Below is a small trained network, with its code and all its weights. Each question gives an input and a target symbol and asks what happens when units are switched off, that is, made to give their printed mean instead of their output.

import numpy as np


def w(rows, s, z=0):
    codes = np.array(rows[::2]) - 128.0
    scale = np.full(codes.shape[1], s)
    scale[-1] = z or s
    return codes * scale


def f(y):
    return np.maximum(y, 0)


def softmax(a):
    e = np.exp(a - a.max(-1, keepdims=True))
    return e / e.sum(-1, keepdims=True)


def log_softmax(a):
    a = a - a.max(-1, keepdims=True)
    return a - np.log(np.exp(a).sum(-1, keepdims=True))


def net(x, mask):
    ids = ['ΦΨΩαβδεζηθλμπστ'.index(c) for c in x.split()]
    T = len(ids)
    res = E[ids] + P[:T]
    r = res
    for j in range(2):
        rows = slice(3 * j, 3 * j + 3)
        q, k, v = (r @ M[0][rows].T for M in (Q, K, V))
        z = softmax(np.where(np.tri(T) > 0, q @ k.T / 3**0.5, -1e9)) @ v
        o = O[0][rows]
        res = res + np.where(mask[j], z, o[:, -1]) @ o[:, :-1]
    y = f(res @ A[0][:, :-1].T + A[0][:, -1])
    res = res + np.where(mask[2:10], y, B[0][:, -1]) @ B[0][:, :-1]
    return log_softmax(res[-1] @ U[:, :-1].T + U[:, -1])


Q, K, V, O, A, B = {}, {}, {}, {}, {}, {}
E = w([
[82,50,55,170,123,122,110],'Φ',
[73,191,163,82,135,66,177],'Ψ',
[57,40,148,122,201,165,92],'Ω',
[52,108,58,70,145,91,142],'α',
[38,60,153,109,123,151,182],'β',
[41,159,83,228,95,125,195],'δ',
[133,128,193,72,178,75,80],'ε',
[124,138,88,111,188,45,91],'ζ',
[113,2,123,137,129,150,140],'η',
[158,45,209,162,190,101,77],'θ',
[67,194,191,215,87,118,225],'λ',
[49,188,148,190,176,122,144],'μ',
[151,125,129,218,141,88,109],'π',
[140,73,213,93,92,91,212],'σ',
[145,109,106,181,40,30,140],'τ',
],0.0081)
P = w([
[197,128,105,99,188,88,223],'0',
[37,105,156,218,138,1,99],'1',
[194,160,103,96,165,129,185],'2',
[121,188,131,116,48,132,22],'3',
[202,175,100,89,161,165,206],'4',
[26,96,163,173,112,16,82],'5',
],0.0082)
Q[0] = w([
[175,187,138,121,125,223,92],'head 1',
[150,175,85,101,39,178,98],'head 1',
[60,166,124,134,25,196,68],'head 1',
[157,138,52,147,164,138,151],'head 2',
[108,52,129,163,246,1,221],'head 2',
[227,161,149,152,178,64,170],'head 2',
],0.03)
K[0] = w([
[125,123,152,182,189,91,165],'head 1',
[75,93,106,116,130,46,179],'head 1',
[65,91,163,175,139,50,123],'head 1',
[129,127,48,125,141,147,145],'head 2',
[203,170,88,97,64,252,75],'head 2',
[205,176,161,108,124,181,155],'head 2',
],0.032)
V[0] = w([
[9,133,82,83,175,142,121],'head 1',
[116,126,145,7,123,95,132],'head 1',
[103,112,225,123,207,188,119],'head 1',
[117,205,31,154,225,134,82],'head 2',
[89,248,208,123,137,95,177],'head 2',
[66,97,55,158,71,181,195],'head 2',
],0.018)
O[0] = w([
[89,128,123,171,122,81,230,253],'head 1',
[150,163,148,103,46,122,183,183],'head 1',
[74,108,137,32,142,65,156,157],'head 1',
[154,140,138,187,239,99,176,104],'head 2',
[187,143,250,137,81,98,123,138],'head 2',
[114,41,93,185,83,141,132,207],'head 2',
],0.013,0.0058)
A[0] = w([
[104,117,72,131,186,156,162,77],'neuron 1',
[204,170,142,94,178,169,180,36],'neuron 2',
[157,89,114,67,124,206,193,100],'neuron 3',
[201,139,55,24,175,154,164,131],'neuron 4',
[248,160,69,86,129,186,194,113],'neuron 5',
[73,129,157,173,145,94,54,2],'neuron 6',
[123,164,121,114,183,151,32,98],'neuron 7',
[80,159,96,100,110,143,47,83],'neuron 8',
],0.013,0.0076)
B[0] = w([
[203,205,121,114,102,76,77,254],'neuron 1',
[121,180,54,119,160,214,78,176],'neuron 2',
[205,103,80,107,150,156,119,229],'neuron 3',
[112,23,230,183,126,149,135,204],'neuron 4',
[55,89,127,94,116,51,119,183],'neuron 5',
[179,58,92,36,148,142,82,159],'neuron 6',
[116,147,101,127,11,161,230,147],'neuron 7',
[74,145,160,160,247,165,121,174],'neuron 8',
],0.014,0.0091)
U = w([
[166,139,84,150,91,102,43,127],'Φ',
[134,183,133,51,97,138,94,152],'Ψ',
[167,82,185,90,197,73,171,109],'Ω',
[69,139,63,49,164,24,159,98],'α',
[179,98,63,35,134,163,182,231],'β',
[125,103,113,254,130,122,169,116],'δ',
[87,133,169,91,117,142,57,121],'ε',
[37,106,47,118,169,134,77,177],'ζ',
[121,27,86,157,150,143,69,67],'η',
[79,93,139,102,149,158,166,46],'θ',
[168,154,189,152,72,133,101,92],'λ',
[166,174,108,132,182,164,160,226],'μ',
[127,135,95,156,77,199,94,139],'π',
[131,93,144,45,81,114,39,1],'σ',
[23,64,122,150,20,81,50,162],'τ',
],0.0048,0.0035)

Each question gives the input, a string of symbols that net reads in full, and the target symbol t.
The units are the heads (3 rows each of Q, K, V and O) and the neurons (one row each of A and B). Each row of codes is followed by its name. A weight is (code - 128) times the scale printed after its matrix; where a second scale follows, it is the last column's (O, A, B and U).
mask holds one flag per unit, heads first, then neurons. A switched-off unit (its flag False) gives its mean, the last column of its rows in O or B, instead of its output. The means were averaged over made-up inputs and are rounded, as every weight is.
A unit's drop is (log p(t) with every unit on - log p(t) with that unit switched off) / (log p(t) with every unit on - log p(t) with every unit switched off).
The circuit of an input: a set's keep is (log p(t) with only the set's units on - log p(t) with every unit switched off) / (log p(t) with every unit on - log p(t) with every unit switched off). Starting from all 10 units, units are removed one at a time, each time the one whose removal leaves the highest keep (on an exact tie, the one counted first), for as long as the keep stays at least 0.8.
circuit, biggest first: the units of the circuit, biggest drop first
most important unit: the unit with the biggest drop
k most important neurons: the k neurons with the biggest drops, biggest first
which heads matter: for each layer, one digit per head in row order, 1 if its drop is at least 0.15 and else 0, layers parted by /
drop when u is switched off: that unit's drop, to one decimal
input α ε σ, target σ: circuit, biggest first : [head 1; head 2]
input β β Ω β, target τ: circuit, biggest first : [head 2; head 1]
input α β α β Ψ β, target τ: circuit, biggest first : [head 2; neuron 3]
input β Ψ Ω β β, target β: circuit, biggest first : [neuron 3; head 2; head 1]
input β Ω β η β η, target ζ: circuit, biggest first : [head 2; neuron 8]
input η Ω η Ω, target α: circuit, biggest first : [head 1; neuron 4]
input β δ Ω ζ, target η: most important unit : head 1
input η μ π, target π: circuit, biggest first : [head 1; neuron 7]
input β μ β ε β σ, target Ψ: circuit, biggest first : [head 2; neuron 2]
input Ω β β β Ω μ, target τ: which heads matter : 11
input Ω β μ Ω, target τ: which heads matter : 11
input β Φ β η, target Φ: circuit, biggest first : [neuron 1; head 2; head 1]
input Ω α Ω β β Φ, target τ: circuit, biggest first : [head 2; neuron 3]
input η Ω β Φ Φ, target Φ: circuit, biggest first : [neuron 1; head 2]
input σ β π Ω Ω, target Ω: circuit, biggest first : [neuron 4; head 1; head 2]
input Ω Ψ β μ Ω Ω, target Ω: which heads matter : 01
input τ β Ω β μ, target μ: which heads matter : 01
input β μ η η, target Ω: which heads matter : 11
input η Ω σ Ψ, target α: most important neuron : [neuron 4]
input Ω δ β Ω, target η: 2 most important neurons : [neuron 6; neuron 1]
input Ω θ η ζ β β, target μ: most important neuron : [neuron 2]
input δ β Ω β Ω δ, target τ: drop when neuron 3 is switched off : 0.2
input σ η ζ μ, target ζ: drop when neuron 8 is switched off : 0.5
input α η β θ β μ, target θ: drop when head 2 is switched off : 0.7
